(in the rows, 128 means zero)
Here are made-up things, facts about them, and rows of numbers that follow some of those facts. Name the thing behind each unnamed row.

Facts:
brubrurum breklufur <- biflakli
brubrurum moson <- biflakli
brubrurum stola <- biflakli,zepen
brubrurum trakle <- biflakli,fafak
brubrurum flegran <- biflakli,brufo
brubrurum steskom <- bize
brubrurum klasker <- bize
brubrurum drostu <- bize
brubrurum dugri <- bize,drumik
brubrurum statu <- bramuva,drumik,pluplo
brubrurum plitrus <- bramuva
brubrurum niti <- bramuva
brubrurum fanedis <- bramuva,fuste
brubrurum kemem <- bramuva,stidrer
brubrurum ziflurem <- bramuva,laflok
brubrurum graroklon <- bramuva,faskol,klinir
brubrurum zadru <- bramuva
brubrurum grestu <- brufo,noklar
brubrurum lorak <- brufo
brubrurum stemir <- brufo
brubrurum feri <- brufo
brubrurum skestus <- dozus
brubrurum vapler <- dozus
brubrurum stedon <- dozus,sekla
brubrurum zuvom <- dozus,klinir,stidrer,voflus,zenuti
brubrurum pladur <- drumik
brubrurum gizak <- drumik
brubrurum sino <- drumik,noklar,plere
brubrurum mugudor <- fafak,fugina,zenuti
brubrurum gili <- fafak
brubrurum popi <- fafak
brubrurum bikle <- fafak
brubrurum steman <- fafak
brubrurum skestu <- faskol
brubrurum tretak <- faskol,plitudom
brubrurum rebrum <- faskol
brubrurum tribuklal <- fezotan
brubrurum gunur <- fezotan
brubrurum dogron <- fezotan,plere
brubrurum kleskal <- fugina,pluplo
brubrurum zotik <- fuste,pluplo
brubrurum maver <- kavu
brubrurum vizil <- kavu
brubrurum tezem <- klinir
brubrurum gruvu <- laflok
brubrurum pufim <- laflok
brubrurum gregam <- liplufal
brubrurum nadebrun <- liplufal
brubrurum flaflam <- liplufal,stibribrak
brubrurum mepa <- noklar
brubrurum tripum <- noklar
brubrurum vetran <- plafar,stibribrak
brubrurum bokudras <- plafar
brubrurum tudre <- plafar
brubrurum visu <- plalu,zepen
brubrurum vodotrol <- plere,voflus
brubrurum sumis <- plere
brubrurum rusko <- pluplo
brubrurum pegokon <- pluplo
brubrurum rugre <- sekla,stidrer
brubrurum fleplo <- stibribrak
brubrurum namar <- stidrer
brubrurum vogitil <- stidrer
brubrurum bragi <- stidrer
brubrurum fupo <- stidrer
brubrurum skabril <- voflus
brubrurum seskes <- voflus
brubrurum stimotrum <- zenuti
brubrurum fuvim <- zenuti
brubrurum fliklo <- zenuti
[biflakli,fafak,fliklo,gunur,kavu,liplufal,maver,popi,sekla,seskes,sino,trifam,tudre,vapler,vetran,zepen] tistis c
[bikle,bokudras,breklufur,dozus,drumik,fustu,gili,gizak,gruvu,kemem,laflok,nadebrun,pladur,plafar,skestus,stimotrum,tezem,tripum,vodotrol,voflus] tistis b
[bize,dogron,fugina,fupo,klasker,mugudor,pluplo,regik,skestu,steskom,stibribrak,stola,vizil] tistis d
[bragi,bramuva,brufo,drostu,dugri,fanedis,feri,flegran,fleplo,graroklon,kleskal,lorak,moson,noklar,plere,plitrus,rusko,skabril,stedon,steman,stemir,sumis,toso,tretak,tribuklal,visu,vogitil,zadru,zenuti,ziflurem] tistis a
[faskol,fezotan,fuste,fuvim,gregam,niti,nudusken,pegokon,plalu,plitudom,statu] tistis f
[flaflam,grestu,klinir,mepa,namar,pufim,rebrum,rugre,stidrer,todo,trakle,zotik,zuvom] tistis e

Some things and their rows:
moson: [106 142 133 124 170 165 142 138 137 127 134 107 148 184 114 135  96 136
 132 135 135 138 147 107 104 151 167 131 139 156 130 165 141 147 124  83
 105 113 131 121 119 131 127 159 102 119 142 108 126 142 149 126 126]
vapler: [158 100 148 103  76 104 155 168 143 114 111 117 165 163 115  97 148 143
 164  93 118 101 100 119 114 149 201 131  99 144  99 121 118 122 157 103
 167 105 115 126 113  80 104 112  82  88 122 121 126 147 137 164 115]
graroklon: [101 141 141 123 157 152 144 146 160 122 144  92 139 215 123 138 120 138
 117 140 132 134 139 103 113 133 162 142 150 162 134 172 134 159 149 101
 105 114 127 137 130 152 112 159 122 117 137 121 115 161 144 108 116]
vizil: [132 138  91 114 104 121 135 131  92 116 124 139 169 146 102 114 135 160
  82 127 128 107 133 138 126 184 128 118  93 138 110 158 175 120 191 166
 130  56 123 147 104  99 145 123 129 124 128  92 132 155 117 156 167]
sumis: [ 99 133 128 119 164 163 142 121 142 128 133 111 157 168 111 131 105 142
 134 138 138 146 140  99  99 141 172 141 152 145 125 167 146 134 121  81
 105 115 132 119 128 132 127 155 107 117 147 115 123 158 148 132 126]
bragi: [ 99 139 138 128 168 158 142 139 150 129 136 103 152 181 109 123 105 134
 120 131 134 136 143 102 103 145 165 129 144 158 125 167 142 144 131  84
 108 114 129 121 115 142 133 155 102 117 146 114 125 151 149 124 121]
plitrus: [ 94 143 135 121 165 166 143 139 152 126 135 102 151 183 118 127 108 139
 124 133 138 136 144 107 111 142 161 136 138 158 129 165 137 142 127  86
 106 115 118 122 120 148 127 152 107 118 142 109 119 148 142 119 124]
stedon: [ 89 131 146 138 173 147 143 135 154 126 137 104 152 167 110 107 114 128
 110 123 125 134 137 102 106 148 170 126 155 155 109 172 142 147 139  85
 113 114 134 123 107 147 131 156  99 108 155 119 129 159 150 114 120]
toso: [100 144 138 125 169 162 141 136 144 127 136 105 148 180 112 128 103 139
 129 133 132 139 145 102 107 143 166 136 140 155 130 165 139 144 124  83
 107 113 127 121 120 140 127 158 106 121 146 112 126 149 147 124 123]
fanedis: [ 80 141 135 118 160 176 144 144 155 132 132 106 144 178 124 117 115 146
 114 125 149 129 145 110 134 137 154 139 133 159 128 161 136 139 116  83
 112 112 104 127 126 163 123 147 113 117 134  99 115 146 145 110 124]
tripum: [134 108  90 128  87 149 155 157 138 132 109 110 154 129  87  95 139 108
 132 134 129 160 142 157 128 113 137 138 149  84 140 122 117 114 122 130
 135 117 120 135  98  76 117 166 112 137 116 145 153 115 104 157 201]
stemir: [105 142 134 123 169 164 143 131 143 129 136 107 152 181 111 131 101 139
 135 136 134 142 144 105 103 149 166 135 144 152 131 167 140 142 126  82
 104 113 130 120 122 133 128 153 107 119 144 108 125 150 146 130 124]
feri: [106 141 133 121 167 166 142 132 141 126 135 106 152 182 114 137  99 139
 131 135 137 141 146 103 101 147 170 136 140 154 132 167 141 143 126  83
 106 116 131 120 121 132 129 157 104 120 144 110 125 154 149 128 126]
regik: [131 138  94 114 102 123 135 133  93 115 122 138 172 144 104 113 132 158
  79 126 127 106 132 135 123 187 127 120  96 135 110 156 174 118 189 165
 133  53 123 148 103  99 147 122 128 123 128  92 133 159 115 154 163]
kleskal: [ 98 165 140 121 164 170 135 152 121 140 140 106 130 171 125 124  87 134
 116 111 146 133 151 103 114 139 158 150 129 154 144 147 127 140  90  84
 113 103 122 121 122 132 138 154 115 129 144  93 117 148 157 128 113]
rugre: [153  90 133  99 119 108 125 143 104 104  88 110 142  93 114 114 118  89
  77 110 125 114 112 128 143 156 147  74 148 124  93 137 135 130 168 144
 110 130 131  88 132 147 122 114 113 144  79 154 163 104 129 133 112]
biflakli: [180 104 159 101  83 103 150 167 109 107 122 132 137 165 157 121 129 145
 193  94 135  98 102 130 118 159 202 134 101 131  97 115 115 131 142 106
 164  96 123 135 121  51  89 131  82  96 114 102 123 126 151 155 131]

Name these rows:
No name comes twice in this set of rows, the named rows included.
[146  89 172 121  78  84 150 160 139 113 126 126 146 146 129  80 163 139
 156  80 119  95  88 120 127 149 203 130 122 138  75 122 119 123 158 108
 178 104 121 132 114  84  97 118  87  85 123 123 125 156 145 144 114] | sekla
[178  90 166 106  95  99 155 167 111  93 113 140 137 163 190 117 136 136
 205  94 149  89  91 141 131 176 196 120 103 137  68 120 126 145 150  97
 157  92 113 139 111  58  70 139  65  84 109  91 121  98 151 129 147] | zepen
[168 100 123  85 110 117 125 145 106  98  96 104 134 130 124 147 111  99
  92 126 124 118 119 125 141 143 144  87 135 127 124 136 132 141 171 158
 103 130 131  95 151 136 111 117 128 151  67 153 155 103 129 144 112] | rebrum
[ 72 139 154 124 158 162 143 142 154 127 148 106 131 180 144 117 132 149
 113 120 156 124 129 110 144 131 152 153 154 155 122 163 132 142 119  91
 113 114 105 142 135 169 106 154 127 117 130 100 105 162 151  93 121] | bramuva
[121 108 107 138  89 140 154 164 135 129 127 113 135 132 102  86 151 106
 125 126 133 147 136 166 154 108 123 142 148  88 129 119 108 120 120 134
 144 113 110 146  99  92 103 170 123 139 104 138 148 117 111 130 203] | laflok
[149  88 149 107 117  87 121 145 100 101 100 109 126  88 131 105 128  82
  65 101 128 110 103 123 146 147 149  85 167 116  85 138 136 135 172 154
 119 126 143  98 135 146 117 124 122 143  83 157 157 123 141 117 103] | stidrer
[129 106  95 140  92 136 156 169 146 130 112 103 151 136  81  84 143  93
 119 126 120 153 145 160 127 118 134 129 149  91 133 123 110 122 133 130
 138 115 123 136  83  82 121 166 110 134 119 149 157 118 108 145 195] | skestus
[164  98 146  97  71 115 152 159 135 113 112 125 166 160 117 113 142 152
 175 100 121 106 107 119 113 149 205 134 101 138 105 122 121 120 151 101
 159 108 114 126 127  71 101 112  85  92 116 116 124 147 136 176 121] | gunur
[ 99 140 144 132 178 158 142 122 141 134 159 120 142 184 103 127 105 145
 138 134 120 133 147 102 116 142 166 126 134 165 128 170 127 142 124  85
 126 115 124 113 119 140 132 154 108 124 137 112 137 146 146 133 131] | fleplo
[125 100 115 147  89 110 150 157 133 128 127 105 139 115  98  76 150  89
 114 121 124 156 128 153 121 111 142 145 185  70 118 124 120 116 135 140
 150 112 149 146  91  70 113 182 120 131 132 159 153 148 122 131 189] | voflus
[121 132 103 113  99 118 132 118  80 115 135 148 161 126 124 114 140 167
  86 123 143 106 121 136 136 179 128 130 109 123 101 155 177 109 177 166
 137  54 123 155 114 100 134 122 136 125 124  86 127 169 123 148 169] | bize

The same things again, as new rows of numbers:
Named rows:
plitudom: [215 104 140 163 109 205 102 112 116 139 109 132  96  97  90  71 234 154
 112 149 126 140 167  95 139 158 133 145 138 192 116 119 155 101 116 176
 114  67 165 115 138]
stibribrak: [107 180 124 189 207 120 153 156  61 123 169  58 178 123  97 131 183 168
 119 157  84  97 149  66 117 167 175 138 142 120 106 169 131 115 123  78
  90 147 109  69 116]
kleskal: [102 130 164 155 104 149 122 107 139 148 144 152  78 104 171 166 111  99
 139 108  90 132 139 167 123 128 125  89 109  93 152 164  72 126 116 149
 139 116 131 140 110]
fupo: [114 169 107 141 196 110 136 121 107 140 202  63 185 130 121 162 145 145
  96 154 151 110 162  96 185 148 147 139 143 110 137 155 131 124 115 102
 134 130  58 123 129]
breklufur: [131 128 114  88 141 102 135 136 141 120 123 151 178 120 101 133 138  82
 200 134 165 167 113 129  96  91 146 124 147 166 151  94 165 174 143  99
 168 160 131 131 117]
klinir: [145  78  84 166  69 152 173 113 104  72  73 102 165 132 132  86 133 151
  20  77 129 100 115 131 111 151 185 186 143 120 123  78 127 112 154 122
 104 134 179 149 151]
bramuva: [ 82 135 154 194  38 168 128 141 132 136 142 183  57 111 134 139 141 117
  97 142  75 123 132 127 132 152 176 127 106  88 133 155  93 140 124 172
 112 149 192 122 114]
pegokon: [193 102 183 135 137 194  96  88 144 133 131 109 118 113  93  99 174 153
 158 130 158 118 181 141 179 143  83 124 112 168 111 118 170 128 110 139
 139  89  93 133 145]
feri: [105 145 122 140  95 142 115 113 138 140 151 140  65 106 155 179 116 105
 133 116  99 131 120 162 124 126 100  94 109 102 135 152  85 121 115 166
 126 131 139 125 110]
toso: [101 145 126 145  84 141 118 115 139 135 152 140  68 105 152 180 113 106
 129 115  98 129 118 164 130 126 103  97 109 100 135 152  84 123 114 165
 130 131 141 123 113]
mepa: [126  61 100 100 121 121 152 108 103  93  83  67 162 128 140 108 121 125
  67  59 183  95 126 158 116 134 129 151 122 110 108  71 136  83 146 125
 126 144 125 155 133]
statu: [182  96 196 131 121 194  94  92 143 142 132 115 113 117  84  91 174 143
 157 140 169 112 184 137 183 147  93 130 108 158 110 115 177 127 108 142
 142  96  97 135 144]
visu: [ 73 159  98 158 102 125  97 120 193 147 130 153  62  98 165 196 127 159
 116 106 124 136 128 151 140 128 105  81 103 125 107 145  92 134 129 161
 120 167 147 173 101]
pufim: [119  67 112 107 111 117 156 117 117  87  82  68 165 119 144 105 131 126
  62  55 178  91 130 159 127 138 132 152 124 111 109  78 135  93 143 124
 134 153 124 157 136]
tribuklal: [106 143 120 139  88 144 115 112 133 141 152 141  65 107 148 179 112 102
 132 121 101 130 118 161 124 127 101  97 107  97 134 150  84 118 115 165
 125 132 143 123 111]
skestu: [120 163 100 134 193 101 136 130 105 146 198  63 177 121 127 155 168 133
  83 156 154 120 164  89 182 145 150 138 150 117 146 158 125 109 113 120
 142 119  64 123 125]
drumik: [117 107 124 115 112 138 136 142  96 140 118 186 151 157  72  99 140  83
 202 175 157 165 118  97  77 114 209 154 133 142 143  85 183 167 155  91
 132 168 184 121 107]

Name these rows:
No name comes twice in this set of rows, the named rows included.
[193 106 174 134 126 190  94  92 146 131 130 107 116 110  88 101 177 152
 155 128 160 117 174 138 180 142  77 128 115 171 108 114 172 128 109 144
 139  94  98 128 148] | niti
[200 100 142 160 129 219  96  83 102 147 112 126  99 137  70  82 180 173
 160 159 135 128 163 108 131 159 121 144 115 171  97 109 173 110 123 129
  89  88 153 116 135] | fezotan
[107 130  91 164  76 183 114 102  90 160 142 166  40 146 125 160 105 118
 138 158  89 140 107 129  89 145 152 125 104  87 122 134  97 103 128 153
  77 129 200 108 102] | plere
[122  80 122 115 133 112 163 132 100  65  77  43 171 104 134 104 139 132
  85  40 146  78 119 162  95 137 111 138 125 119  94  83 133  88 141 114
 121 159 128 124 135] | flaflam
[147 143  96 153  94 142 155 128 124  92 116 182 183 144  77 119 117 117
 173 160 112 164  95 106  88 108 190 161 156 164 155  95 166 212 152  72
 130 160 181 113 135] | dozus
[217 109 136 168  93 203 104 115 122 134 113 135  98  97  86  68 235 152
 103 152 123 138 166  94 149 158 136 150 139 190 122 119 156 106 115 184
 118  70 165 116 143] | faskol
[206 108 166 138 142 193  98  76 141 130 123 106 126 114  97 106 166 157
 156 126 149 124 170 144 169 139  75 123 120 177 114 116 163 129 111 135
 136  80  94 129 150] | fuvim
[128 126 127  94 118 103 139 145 142 108 133 156 178 122  90 129 132  77
 192 141 163 160 114 130 117  92 148 136 144 157 154  95 172 190 139 105
 175 167 136 126 126] | kemem
[128  71 108 112 107 116 156 111 119  79  83  66 171 121 142 109 122 131
  63  53 174  89 126 161 125 138 129 153 126 113 110  76 133 100 143 122
 130 149 124 156 139] | namar
[150  80  83 131  89 138 166  88 122  61  92  75 183 132 145 116  98 140
  42  56 151  92 114 166 139 135 128 170 142 115 128  72 127 123 145 114
 128 135 128 155 161] | zuvom
[126  63 105 112 138 115 157 104 117  93  71  68 173 117 158 107 129 129
  66  46 175  99 131 160 106 133 132 141 128 119 116  83 123  88 149 113
 130 136 121 168 130] | trakle
[100 170  89 144 221  99 125 120 130 156 185  67 180 128 134 167 159 172
  95 148 165 120 169  87 178 146 151 124 138 127 127 154 127 120 124  97
 130 139  58 154 116] | stola

The same things again, as new rows of numbers:
Some rows with their names:
plitudom: [ 91 117 196  76 148 140 139 139 106 134 110  88 152 103]
rugre: [120 115  67  76 155 171 147 141  77 121 139 153 135 122]
feri: [108 129 110  87 129 165 138 143  86 120 127  32 155 120]
stimotrum: [ 98 135  96 104 139 124 179 123  79 124 120  80 147 133]
skabril: [120 123 115  69 131 160 144 135  82 128 124  31 154 127]
drostu: [ 96 127 115  55 127 171 139 127  79 122 117  31 145 117]
skestus: [100 133  99  98 139 122 181 120  78 124 121  79 147 135]
stibribrak: [114 107 105  90 127 176 160 155  83 114 153 155 123 115]
trakle: [110 120  60  93 151 173 142 150  79 112 141 153 138 116]
vogitil: [114 122 116  60 135 160 150 137  82 130 123  36 155 128]
moson: [104 128 107  83 131 161 143 150  84 119 126  35 158 121]
tripum: [ 97 139  97 121 136 130 170 117  83 116 124  73 143 126]
popi: [ 87 119 147 121 135 153 128 140  82 136 122 146 152 123]
fuvim: [ 97 117 177  73 136 138 130 139  97 130  94 114 162 105]
fupo: [114 109  78  74 139 166 140 145  78 143 148 154 134 116]
zuvom: [119 116  65  79 154 173 146 140  79 119 140 154 134 121]
vapler: [ 95 114 155 109 139 151 132 132  80 141 122 142 150 128]

Name these rows:
No name comes twice in this set of rows, the named rows included.
[105 129 120  80 133 159 138 149  86 114 132  24 147 122] | brufo
[ 81 118 162 115 139 147 130 147  82 126 128 137 145 127] | fafak
[110 125 118  74 140 168 154 136  90 141 132  25 153 122] | tretak
[109 111  86  84 138 167 135 150  80 135 153 146 127 111] | regik
[107 127 125  71 134 159 139 143  85 116 131  22 145 123] | noklar
[108 111  75  84 136 166 134 150  79 138 146 155 134 112] | mugudor
[110 124 123  70 133 160 149 141  82 121 127  29 151 126] | toso
[133 126 115  91 130 156 132 128  87 120 129  26 150 126] | tribuklal
[ 89 140  93 127 136 129 174 131  82 113 124  79 148 129] | breklufur
[112 118  68  79 154 178 146 138  80 121 140 148 132 114] | zotik
[126 112  79  94 134 163 123 140  84 134 150 145 128 111] | dogron
[104 127 112  62 129 171 141 129  81 123 120  27 147 117] | dugri
[ 90 136 101 109 143 134 184 114  86 132 126  70 144 127] | gruvu
[107 126 107  75 131 160 145 145  81 125 122  37 159 126] | steman

